Below are the code and all the weights of a small trained network. Each question names an input and a target symbol and asks about switching units off, where a switched-off unit gives its printed mean instead of its output.

import numpy as np


def w(rows, s, z=0):
    codes = np.array(rows[::2]) - 128.0
    scale = np.full(codes.shape[1], s)
    scale[-1] = z or s
    return codes * scale


def f(y):
    return np.maximum(y, 0)


def softmax(a):
    e = np.exp(a - a.max(-1, keepdims=True))
    return e / e.sum(-1, keepdims=True)


def log_softmax(a):
    a = a - a.max(-1, keepdims=True)
    return a - np.log(np.exp(a).sum(-1, keepdims=True))


def net(x, mask):
    ids = ['ΛΠΩεζμτφψ'.index(c) for c in x.split()]
    T = len(ids)
    res = E[ids] + P[:T]
    u = 0
    for l in range(3):
        r = res
        for j in range(2):
            rows = slice(2 * j, 2 * j + 2)
            q, k, v = (r @ M[l][rows].T for M in (Q, K, V))
            z = softmax(np.where(np.tri(T) > 0, q @ k.T / 2**0.5, -1e9)) @ v
            o = O[l][rows]
            res = res + np.where(mask[u + j], z, o[:, -1]) @ o[:, :-1]
        u += 2
        y = f(res @ A[l][:, :-1].T + A[l][:, -1])
        res = res + np.where(mask[u : u + 8], y, B[l][:, -1]) @ B[l][:, :-1]
        u += 8
    return log_softmax(res[-1] @ U[:, :-1].T + U[:, -1])


Q, K, V, O, A, B = {}, {}, {}, {}, {}, {}
E = w([
[98,149,121,94,109,5,157,43],'Λ',
[97,200,92,164,145,119,221,77],'Π',
[53,201,120,79,65,123,125,168],'Ω',
[90,30,65,128,176,81,194,255],'ε',
[216,174,168,121,115,186,186,111],'ζ',
[58,174,168,144,147,109,104,86],'μ',
[100,147,178,52,138,17,8,140],'τ',
[181,57,199,63,88,142,148,189],'φ',
[116,116,173,184,85,75,198,181],'ψ',
],0.018)
P = w([
[198,169,131,126,167,106,116,131],'0',
[141,156,150,103,155,130,127,133],'1',
[116,136,145,115,139,133,121,131],'2',
[85,123,149,122,138,139,111,134],'3',
[63,114,156,125,142,151,106,130],'4',
[40,106,156,132,150,164,101,125],'5',
[10,85,154,132,158,177,91,115],'6',
[1,89,158,142,168,187,85,119],'7',
],0.011)
Q[0] = w([
[65,18,160,79,142,210,85,173],'L0H0',
[59,104,55,221,176,194,44,71],'L0H0',
[24,79,156,32,102,2,171,151],'L0H1',
[172,93,17,176,168,229,36,62],'L0H1',
],0.0051)
K[0] = w([
[177,97,147,126,121,95,149,183],'L0H0',
[133,102,63,99,157,124,133,123],'L0H0',
[82,45,2,89,228,110,85,133],'L0H1',
[248,196,143,110,132,111,100,95],'L0H1',
],0.0098)
V[0] = w([
[141,197,211,148,56,122,127,78],'L0H0',
[102,110,156,254,86,101,140,185],'L0H0',
[106,56,103,183,95,99,148,244],'L0H1',
[202,184,76,80,105,183,163,168],'L0H1',
],0.0057)
O[0] = w([
[164,1,246,182,173,222,163,186,251],'L0H0',
[93,145,214,21,105,190,78,152,228],'L0H0',
[186,147,63,218,250,205,85,111,231],'L0H1',
[48,107,58,208,92,88,57,99,41],'L0H1',
],0.0064,0.0033)
A[0] = w([
[132,220,85,100,86,84,152,118,60],'L0N0',
[128,98,74,162,126,90,171,162,68],'L0N1',
[191,172,106,193,121,159,160,63,160],'L0N2',
[150,39,147,165,150,1,143,144,102],'L0N3',
[206,141,166,141,143,85,133,141,95],'L0N4',
[79,90,143,111,102,138,159,186,3],'L0N5',
[144,175,202,169,114,226,185,148,210],'L0N6',
[38,128,205,168,78,106,119,117,186],'L0N7',
],0.0098,0.0031)
B[0] = w([
[200,118,58,134,99,159,186,147,136],'L0N0',
[55,118,145,51,247,89,179,192,136],'L0N1',
[33,140,139,2,143,199,152,164,149],'L0N2',
[82,162,187,185,72,204,147,162,156],'L0N3',
[117,148,137,63,142,236,233,112,151],'L0N4',
[168,83,47,124,98,206,159,197,157],'L0N5',
[95,58,60,153,179,158,70,91,248],'L0N6',
[246,181,59,232,125,88,78,94,203],'L0N7',
],0.007,0.016)
Q[1] = w([
[96,131,139,150,62,55,194,129],'L1H0',
[184,80,144,168,167,106,173,179],'L1H0',
[248,124,172,122,96,185,126,139],'L1H1',
[178,137,141,84,88,69,92,124],'L1H1',
],0.012)
K[1] = w([
[200,202,238,75,65,71,214,96],'L1H0',
[152,205,107,131,23,161,105,3],'L1H0',
[162,99,147,172,136,251,40,116],'L1H1',
[147,196,202,150,1,152,140,98],'L1H1',
],0.0087)
V[1] = w([
[253,146,149,153,230,61,198,144],'L1H0',
[50,74,160,71,193,84,42,42],'L1H0',
[36,103,124,134,74,75,58,42],'L1H1',
[164,161,184,23,129,150,136,164],'L1H1',
],0.0049)
O[1] = w([
[165,73,185,165,198,133,175,201,138],'L1H0',
[210,212,182,158,106,97,204,125,80],'L1H0',
[121,86,69,72,158,255,211,113,2],'L1H1',
[165,98,106,245,75,137,54,88,92],'L1H1',
],0.008,0.0071)
A[1] = w([
[163,118,23,207,163,169,165,163,30],'L1N0',
[93,128,76,64,47,174,140,102,2],'L1N1',
[114,118,172,43,136,44,76,157,67],'L1N2',
[47,225,112,164,88,144,94,67,11],'L1N3',
[192,219,132,115,39,58,254,95,22],'L1N4',
[134,165,33,133,107,149,120,123,117],'L1N5',
[148,228,135,139,62,72,82,128,135],'L1N6',
[212,120,102,87,138,184,238,141,163],'L1N7',
],0.008,0.0032)
B[1] = w([
[55,118,193,116,61,123,158,98,255],'L1N0',
[158,164,175,217,165,103,177,72,150],'L1N1',
[113,176,204,115,132,187,177,172,156],'L1N2',
[157,96,164,109,142,48,179,182,176],'L1N3',
[88,28,171,2,128,74,128,121,148],'L1N4',
[120,108,107,109,118,136,84,136,167],'L1N5',
[92,116,134,75,136,153,151,181,174],'L1N6',
[164,154,38,121,138,114,176,109,156],'L1N7',
],0.0089,0.0062)
Q[2] = w([
[218,1,45,200,97,153,83,164],'L2H0',
[230,143,103,64,252,95,82,154],'L2H0',
[89,217,158,146,103,135,128,89],'L2H1',
[58,101,203,173,46,213,194,169],'L2H1',
],0.0085)
K[2] = w([
[58,119,157,81,152,34,147,194],'L2H0',
[121,223,61,153,6,133,222,128],'L2H0',
[130,255,80,130,199,237,138,105],'L2H1',
[22,146,155,97,205,154,9,79],'L2H1',
],0.0062)
V[2] = w([
[151,79,166,49,117,118,107,90],'L2H0',
[80,203,172,132,132,62,114,104],'L2H0',
[93,197,142,254,116,27,142,139],'L2H1',
[181,189,114,125,111,183,227,229],'L2H1',
],0.0069)
O[2] = w([
[159,88,213,15,123,68,102,124,74],'L2H0',
[81,255,215,126,130,5,140,170,66],'L2H0',
[144,98,86,77,162,65,178,225,116],'L2H1',
[147,68,154,85,66,245,158,173,5],'L2H1',
],0.007,0.0023)
A[2] = w([
[175,229,101,231,164,131,139,38,125],'L2N0',
[208,158,115,84,107,191,157,79,71],'L2N1',
[79,159,121,125,189,130,141,196,5],'L2N2',
[175,77,116,117,208,135,118,184,159],'L2N3',
[153,77,113,95,176,147,61,101,166],'L2N4',
[62,192,71,35,100,142,176,90,2],'L2N5',
[165,118,152,254,50,77,60,87,73],'L2N6',
[147,90,169,123,82,156,118,155,33],'L2N7',
],0.0092,0.0067)
B[2] = w([
[172,188,117,69,41,55,178,125,243],'L2N0',
[129,167,166,118,61,154,129,65,156],'L2N1',
[211,69,104,171,63,207,154,71,203],'L2N2',
[118,189,140,175,75,42,129,50,255],'L2N3',
[123,138,146,194,120,88,106,148,252],'L2N4',
[143,57,54,85,222,149,185,148,151],'L2N5',
[178,170,83,7,164,149,128,98,239],'L2N6',
[255,129,65,76,233,196,149,121,160],'L2N7',
],0.0073,0.0063)
U = w([
[73,127,184,248,148,141,137,158,202],'Λ',
[155,253,90,116,172,62,135,146,154],'Π',
[62,159,41,72,30,134,57,186,165],'Ω',
[119,156,58,78,190,171,153,125,144],'ε',
[138,150,116,126,105,140,136,134,1],'ζ',
[254,58,76,129,139,143,78,110,82],'μ',
[98,196,129,97,19,187,144,28,113],'τ',
[100,69,196,41,94,78,156,93,86],'φ',
[101,200,184,69,158,191,138,175,126],'ψ',
],0.0059,0.0048)

Each question gives the input, a string of symbols that net reads in full, and the target symbol t.
The units are the heads (2 rows each of Q, K, V and O) and the neurons (one row each of A and B). Each row of codes is followed by its name. A weight is (code - 128) times the scale printed after its matrix; where a second scale follows, it is the last column's (O, A, B and U).
mask holds one flag per unit, layer by layer, with each layer's heads first. A switched-off unit (its flag False) gives its mean, the last column of its rows in O or B, instead of its output. The means were averaged over made-up inputs and are rounded, as every weight is.
A unit's drop is (log p(t) with every unit on - log p(t) with that unit switched off) / (log p(t) with every unit on - log p(t) with every unit switched off).
The circuit of an input: a set's keep is (log p(t) with only the set's units on - log p(t) with every unit switched off) / (log p(t) with every unit on - log p(t) with every unit switched off). Starting from the 12 units with the biggest drops (on a tie, the unit counted first), units are removed one at a time, each time the one whose removal leaves the highest keep (on an exact tie, the one counted first), for as long as the keep stays at least 0.8.
circuit, biggest first: the units of the circuit, biggest drop first
most important unit: the unit with the biggest drop
top k neurons: the k neurons with the biggest drops, biggest first
top k neurons in layer l: the k neurons of layer l with the biggest drops, biggest first
heads that matter: for each layer, one digit per head in row order, 1 if its drop is at least 0.15 and else 0, layers parted by /
input ψ μ ψ ψ Λ ψ, target φ: circuit, biggest first => [L0N6; L2H0; L1N4; L0H1]
input φ ψ ψ ψ μ μ ψ, target Π: heads that matter => 00 / 10 / 01
input Λ ζ φ ψ φ ψ, target μ: top neuron => [L0N7]
input μ Ω Π, target ε: top 2 neurons => [L2N5; L1N7]
input ψ μ Π ψ μ ψ Ω ψ, target Ω: top 2 neurons => [L0N5; L0N7]
input φ ψ ζ ψ Λ, target φ: circuit, biggest first => [L0H1; L1N4; L0N6]
input ψ Π ζ ψ ζ, target Λ: heads that matter => 01 / 00 / 00
input Ω φ ε ψ τ, target Λ: heads that matter => 01 / 10 / 00
input Λ Π τ, target ψ: heads that matter => 00 / 00 / 00
input Π Λ ζ τ, target ψ: top 2 neurons in layer 1 => [L1N2; L1N6]
input Π ψ ε ζ μ Ω, target Λ: circuit, biggest first => [L0H1; L1H0; L2N6]
input ε Λ Π ζ ζ, target Π: top 4 neurons in layer 0 => [L0N1; L0N6; L0N7; L0N0]
input φ ζ ψ τ ε, target Λ: heads that matter => 01 / 01 / 00
input ψ ψ Ω ψ, target Ω: circuit, biggest first => [L1H0; L0N5; L0H0]
input ζ ψ ζ ψ ε Π, target Λ: top 2 neurons => [L0N2; L0N6]
input μ Λ ψ τ Π ζ φ, target μ: top 3 neurons => [L2N7; L0N5; L1N0]
input ψ Λ ψ Λ ψ, target φ: circuit, biggest first => [L1N4; L2H0; L0N6]
input μ ε ψ φ φ, target Π: most important unit => L0H1
input ζ ψ ψ ζ Λ ψ, target τ: heads that matter => 01 / 10 / 01
input Λ ψ ζ ψ ε Λ φ, target Λ: heads that matter => 11 / 11 / 00
input ζ φ μ ε Λ, target Λ: top 4 neurons in layer 0 => [L0N6; L0N2; L0N7; L0N1]
input τ ψ Ω ψ μ ψ τ, target Λ: circuit, biggest first => [L2N6; L1N2]
input ψ ζ ψ ζ μ φ μ ψ, target τ: most important unit => L1N0
input ψ ζ ψ Ω ζ Ω φ φ, target μ: top 2 neurons in layer 0 => [L0N5; L0N6]
input τ μ μ Λ ε Ω ψ ψ, target Π: top 2 neurons in layer 0 => [L0N6; L0N3]
input ε μ φ τ Λ Ω, target Λ: circuit, biggest first => [L0H1; L1H0]
input φ Λ Π, target ε: heads that matter => 10 / 01 / 00
input ψ ζ ζ, target τ: heads that matter => 10 / 10 / 01
